Here is a tiny trained network, its code and every weight. The questions are about switching its units off for an input and a target symbol, where a switched-off unit gives its printed mean instead of its output.

import numpy as np


def w(rows, s, z=0):
    codes = np.array(rows[::2]) - 128.0
    scale = np.full(codes.shape[1], s)
    scale[-1] = z or s
    return codes * scale


def f(y):
    return np.maximum(y, 0)


def softmax(a):
    e = np.exp(a - a.max(-1, keepdims=True))
    return e / e.sum(-1, keepdims=True)


def log_softmax(a):
    a = a - a.max(-1, keepdims=True)
    return a - np.log(np.exp(a).sum(-1, keepdims=True))


def net(x, mask):
    ids = ['ΘΨΩεημξπ'.index(c) for c in x.split()]
    T = len(ids)
    res = E[ids] + P[:T]
    u = 0
    for l in range(2):
        q, k, v = (res @ M[l].T for M in (Q, K, V))
        z = softmax(np.where(np.tri(T) > 0, q @ k.T / 3**0.5, -1e9)) @ v
        res = res + np.where(mask[u], z, O[l][:, -1]) @ O[l][:, :-1]
        u += 1
        y = f(res @ A[l][:, :-1].T + A[l][:, -1])
        res = res + np.where(mask[u : u + 16], y, B[l][:, -1]) @ B[l][:, :-1]
        u += 16
    return log_softmax(res[-1] @ U[:, :-1].T + U[:, -1])


Q, K, V, O, A, B = {}, {}, {}, {}, {}, {}
E = w([
[150,154,214],'Θ',
[82,157,111],'Ψ',
[95,146,111],'Ω',
[108,176,4],'ε',
[100,145,109],'η',
[48,125,23],'μ',
[133,103,109],'ξ',
[135,60,123],'π',
],0.021)
P = w([
[17,254,142],'0',
[186,202,225],'1',
[193,201,203],'2',
[188,196,198],'3',
[190,200,190],'4',
[192,204,180],'5',
],0.0067)
Q[0] = w([
[159,180,158],'L0H1',
[200,10,128],'L0H1',
[98,186,113],'L0H1',
],0.011)
K[0] = w([
[104,153,144],'L0H1',
[255,90,143],'L0H1',
[48,109,111],'L0H1',
],0.01)
V[0] = w([
[255,110,170],'L0H1',
[188,191,103],'L0H1',
[48,155,219],'L0H1',
],0.011)
O[0] = w([
[115,210,108,6],'L0H1',
[100,102,229,130],'L0H1',
[253,128,82,144],'L0H1',
],0.011,0.019)
A[0] = w([
[134,133,89,128],'L0N1',
[79,55,179,91],'L0N2',
[74,204,117,1],'L0N3',
[143,149,115,104],'L0N4',
[175,128,109,60],'L0N5',
[156,145,146,172],'L0N6',
[50,156,137,151],'L0N7',
[88,127,129,112],'L0N8',
[96,191,180,84],'L0N9',
[171,132,164,54],'L0N10',
[247,116,158,124],'L0N11',
[128,134,65,193],'L0N12',
[169,165,137,77],'L0N13',
[133,133,102,150],'L0N14',
[148,101,127,122],'L0N15',
[157,136,160,104],'L0N16',
],0.015,0.0066)
B[0] = w([
[166,101,181,150],'L0N1',
[155,145,98,250],'L0N2',
[117,187,107,128],'L0N3',
[161,222,136,135],'L0N4',
[62,159,175,146],'L0N5',
[102,39,125,168],'L0N6',
[253,80,202,150],'L0N7',
[217,79,143,149],'L0N8',
[129,46,92,137],'L0N9',
[106,120,190,166],'L0N10',
[135,179,78,247],'L0N11',
[191,135,216,190],'L0N12',
[56,116,127,154],'L0N13',
[160,142,153,148],'L0N14',
[119,167,129,176],'L0N15',
[86,105,169,163],'L0N16',
],0.0074,0.012)
Q[1] = w([
[246,135,130],'L1H1',
[227,67,61],'L1H1',
[164,122,61],'L1H1',
],0.011)
K[1] = w([
[166,68,81],'L1H1',
[194,2,206],'L1H1',
[110,146,151],'L1H1',
],0.0089)
V[1] = w([
[129,110,179],'L1H1',
[80,16,1],'L1H1',
[81,223,101],'L1H1',
],0.0079)
O[1] = w([
[3,71,136,147],'L1H1',
[15,225,156,201],'L1H1',
[165,181,127,5],'L1H1',
],0.006,0.011)
A[1] = w([
[90,118,88,60],'L1N1',
[122,118,65,2],'L1N2',
[130,206,243,90],'L1N3',
[139,146,185,97],'L1N4',
[142,118,15,161],'L1N5',
[71,210,140,151],'L1N6',
[52,135,139,208],'L1N7',
[129,82,22,104],'L1N8',
[162,76,215,79],'L1N9',
[176,194,154,70],'L1N10',
[77,142,7,109],'L1N11',
[74,119,66,56],'L1N12',
[107,161,174,132],'L1N13',
[147,74,178,135],'L1N14',
[183,177,142,76],'L1N15',
[230,143,165,109],'L1N16',
],0.014,0.0082)
B[1] = w([
[167,91,195,141],'L1N1',
[56,185,45,128],'L1N2',
[151,139,162,182],'L1N3',
[149,144,155,155],'L1N4',
[122,204,244,160],'L1N5',
[95,96,198,145],'L1N6',
[144,100,104,244],'L1N7',
[58,205,240,179],'L1N8',
[74,164,113,229],'L1N9',
[69,110,63,155],'L1N10',
[115,105,227,151],'L1N11',
[184,79,206,149],'L1N12',
[142,106,188,151],'L1N13',
[142,168,68,254],'L1N14',
[50,163,137,157],'L1N15',
[138,127,27,197],'L1N16',
],0.011,0.009)
U = w([
[105,238,143,152],'Θ',
[150,64,96,72],'Ψ',
[182,148,128,123],'Ω',
[12,55,105,182],'ε',
[162,127,123,92],'η',
[130,23,37,253],'μ',
[162,46,174,119],'ξ',
[131,106,108,67],'π',
],0.011,0.0045)

Each question gives the input, a string of symbols that net reads in full, and the target symbol t.
The units are the heads (3 rows each of Q, K, V and O) and the neurons (one row each of A and B). Each row of codes is followed by its name. A weight is (code - 128) times the scale printed after its matrix; where a second scale follows, it is the last column's (O, A, B and U).
mask holds one flag per unit, layer by layer, with each layer's heads first. A switched-off unit (its flag False) gives its mean, the last column of its rows in O or B, instead of its output. The means were averaged over made-up inputs and are rounded, as every weight is.
A unit's drop is (log p(t) with every unit on - log p(t) with that unit switched off) / (log p(t) with every unit on - log p(t) with every unit switched off).
The circuit of an input: a set's keep is (log p(t) with only the set's units on - log p(t) with every unit switched off) / (log p(t) with every unit on - log p(t) with every unit switched off). Starting from the 12 units with the biggest drops (on a tie, the unit counted first), units are removed one at a time, each time the one whose removal leaves the highest keep (on an exact tie, the one counted first), for as long as the keep stays at least 0.8.
units of the circuit, in order: the units of the circuit, biggest drop first
unit that matters most: the unit with the biggest drop
k most important neurons: the k neurons with the biggest drops, biggest first
k most important neurons of layer l: the k neurons of layer l with the biggest drops, biggest first
input Ψ Ψ Θ η, target Θ: unit that matters most => L0N11
input μ Ψ μ μ η π, target ε: units of the circuit, in order => (L0H1, L1H1, L1N6)
input Θ Ω ε μ Ψ, target μ: units of the circuit, in order => (L1N8, L1H1)
input Θ π μ Θ, target μ: units of the circuit, in order => (L1N16, L1N10)
input Ψ Θ η ε Ψ μ, target Θ: 2 most important neurons of layer 0 => (L0N6, L0N10)
input Θ Θ ξ ε η, target μ: units of the circuit, in order => (L0H1, L1H1, L1N16)
input Θ μ μ μ Ω, target μ: units of the circuit, in order => (L1N8, L1N5)
input Ψ Θ ε, target Θ: 3 most important neurons => (L1N5, L1N15, L0N10)
input μ μ μ ξ Ω, target ξ: 2 most important neurons of layer 0 => (L0N12, L0N7)
input μ π Ψ, target ξ: 3 most important neurons of layer 1 => (L1N9, L1N12, L1N11)
input Θ μ ε Θ, target μ: units of the circuit, in order => (L1N16, L1N8)
input μ Ψ ξ, target ε: units of the circuit, in order => (L0H1, L0N12, L1H1, L1N6)
input Θ μ μ ξ μ η, target μ: 2 most important neurons => (L0N11, L0N12)
input μ μ Ψ μ μ η, target ξ: 2 most important neurons of layer 1 => (L1N9, L1N12)
input ε Θ Θ, target ε: most important neuron of layer 1 => (L1N9)
input μ μ Θ Ψ Θ η, target ξ: 2 most important neurons of layer 0 => (L0N11, L0N12)
input ε μ Θ η, target ε: 2 most important neurons of layer 1 => (L1N9, L1N16)
input Θ μ μ μ π, target ε: 2 most important neurons of layer 0 => (L0N11, L0N7)
input Ψ μ Ψ Θ, target Θ: 2 most important neurons => (L0N10, L1N9)
input Θ Θ π, target Θ: 2 most important neurons of layer 0 => (L0N11, L0N7)
input μ Ω μ, target ξ: 3 most important neurons of layer 0 => (L0N7, L0N10, L0N2)
input μ Θ μ, target ξ: 2 most important neurons => (L0N11, L0N12)
input μ Ω Θ Θ π, target Θ: 2 most important neurons of layer 0 => (L0N11, L0N4)
input Ψ Ψ μ μ Θ, target Θ: 2 most important neurons => (L1N9, L0N10)
input μ Θ Ψ, target ξ: 3 most important neurons of layer 0 => (L0N11, L0N12, L0N8)
